Below are the code and all the weights of a small trained network. Each question names an input and a class and asks about switching units off, where a switched-off unit gives its printed mean instead of its output.

import numpy as np


def w(rows, s, z=0):
    codes = np.array(rows[::2]) - 128.0
    scale = np.full(codes.shape[1], s)
    scale[-1] = z or s
    return codes * scale


def f(y):
    return y / 2 * (1 + np.tanh(0.7978845608 * (y + 0.044715 * y**3)))


def log_softmax(a):
    a = a - a.max(-1, keepdims=True)
    return a - np.log(np.exp(a).sum(-1, keepdims=True))


def net(x, mask):
    res = np.array(x, float).reshape(1, 5) / 4 @ E
    y = f(res @ A[0][:, :-1].T + A[0][:, -1])
    res = res + np.where(mask, y, B[0][:, -1]) @ B[0][:, :-1]
    return log_softmax(res[-1] @ U[:, :-1].T + U[:, -1])


A, B = {}, {}
E = w([
[113,10,152,211,174,82,182,127],'x0',
[89,118,212,86,97,152,161,12],'x1',
[196,124,241,122,182,149,131,189],'x2',
[90,190,128,126,205,90,196,112],'x3',
[166,175,130,125,50,46,191,138],'x4',
],0.011)
A[0] = w([
[153,155,120,90,97,72,197,69,228],'N0',
[177,197,62,129,165,110,170,134,202],'N1',
[110,97,49,126,159,147,55,167,221],'N2',
[209,176,141,75,2,154,23,129,230],'N3',
[133,97,88,104,121,203,34,121,254],'N4',
[153,196,74,94,87,54,139,124,181],'N5',
[142,192,230,80,185,162,155,88,154],'N6',
[166,61,169,130,240,226,61,155,215],'N7',
[109,118,229,147,83,90,185,143,109],'N8',
[124,184,98,176,152,77,208,148,204],'N9',
[117,157,98,77,1,143,101,111,186],'N10',
[109,45,40,154,196,91,117,80,157],'N11',
[178,213,125,108,170,54,187,135,218],'N12',
[175,85,202,121,81,115,159,74,179],'N13',
[130,89,197,197,148,72,235,108,218],'N14',
[152,72,205,167,93,135,116,175,251],'N15',
[148,88,184,146,85,151,199,91,212],'N16',
],0.009,0.0032)
B[0] = w([
[119,93,150,68,75,134,111,176,200],'N0',
[48,118,165,199,59,127,47,168,175],'N1',
[54,182,74,221,106,172,76,84,182],'N2',
[201,197,143,116,92,169,226,185,251],'N3',
[157,184,94,153,145,209,64,109,193],'N4',
[133,117,165,153,10,143,110,202,204],'N5',
[104,148,254,56,201,163,111,104,204],'N6',
[159,179,128,195,242,159,135,100,215],'N7',
[162,28,93,56,108,86,109,174,179],'N8',
[26,127,204,149,52,87,166,224,183],'N9',
[184,183,135,119,17,169,152,67,223],'N10',
[48,122,62,151,128,85,212,36,185],'N11',
[101,78,228,119,129,75,44,188,195],'N12',
[156,89,56,55,138,116,86,136,191],'N13',
[121,81,125,76,192,43,191,132,216],'N14',
[223,121,101,169,186,109,136,134,186],'N15',
[169,82,98,58,119,124,134,145,187],'N16',
],0.0077,0.016)
U = w([
[206,228,131,123,2,187,149,92,143],'0',
[208,137,102,225,195,173,84,127,99],'1',
[211,39,137,73,181,75,137,155,144],'2',
[111,73,115,33,59,153,88,50,134],'3',
[71,139,206,152,73,91,73,222,146],'4',
[34,192,25,138,116,167,57,74,69],'5',
[148,163,216,67,222,180,78,73,253],'6',
[24,131,125,139,137,75,242,72,66],'7',
],0.009,0.0018)

Each question gives the input, the list of numbers given to net, and the class t.
The units are the neurons (one row each of A and B). Each row of codes is followed by its name. A weight is (code - 128) times the scale printed after its matrix; where a second scale follows, it is the last column's (A, B and U).
mask holds one flag per neuron, in row order. A switched-off neuron (its flag False) gives its mean, the last column of its row in B, instead of its output. The means were averaged over made-up inputs and are rounded, as every weight is.
A unit's drop is (log p(t) with every unit on - log p(t) with that unit switched off) / (log p(t) with every unit on - log p(t) with every unit switched off).
The circuit of an input: a set's keep is (log p(t) with only the set's units on - log p(t) with every unit switched off) / (log p(t) with every unit on - log p(t) with every unit switched off). Starting from the 12 units with the biggest drops (on a tie, the unit counted first), units are removed one at a time, each time the one whose removal leaves the highest keep (on an exact tie, the one counted first), for as long as the keep stays at least 0.8.
units of the circuit, in order: the units of the circuit, biggest drop first
unit that matters most: the unit with the biggest drop
top k neurons: the k neurons with the biggest drops, biggest first
drop of u: that unit's drop, to one decimal
input [3,1,7,8,2], class 2: unit that matters most => N14
input [-1,7,-8,5,3], class 3: top 2 neurons => [N3, N0]
input [-7,0,5,-8,-7], class 1: units of the circuit, in order => [N7, N4]
input [-2,7,-6,6,-1], class 3: units of the circuit, in order => [N3, N0]
input [6,7,3,-8,-6], class 2: top 4 neurons => [N16, N13, N2, N14]
input [8,4,-7,-2,7], class 2: top 2 neurons => [N14, N8]
input [-8,7,1,5,0], class 6: top 2 neurons => [N6, N12]
input [-4,3,6,4,3], class 6: top 2 neurons => [N6, N5]
input [0,-5,-3,-6,-4], class 5: top 2 neurons => [N2, N11]
input [1,8,-6,-6,-3], class 0: top 2 neurons => [N10, N14]
input [7,6,-5,5,8], class 2: top 2 neurons => [N14, N8]
input [-6,4,7,1,7], class 4: top 2 neurons => [N12, N6]
input [3,1,-2,6,3], class 4: top 2 neurons => [N12, N9]
input [7,-8,1,5,-7], class 7: units of the circuit, in order => [N11]
input [4,-6,2,-4,3], class 1: drop of N0 => 0.1
input [-3,8,-4,7,-3], class 6: drop of N11 => 0.1
input [4,-8,1,-8,-5], class 1: drop of N7 => 0.0
input [4,-1,-8,-3,0], class 5: drop of N14 => 0.2
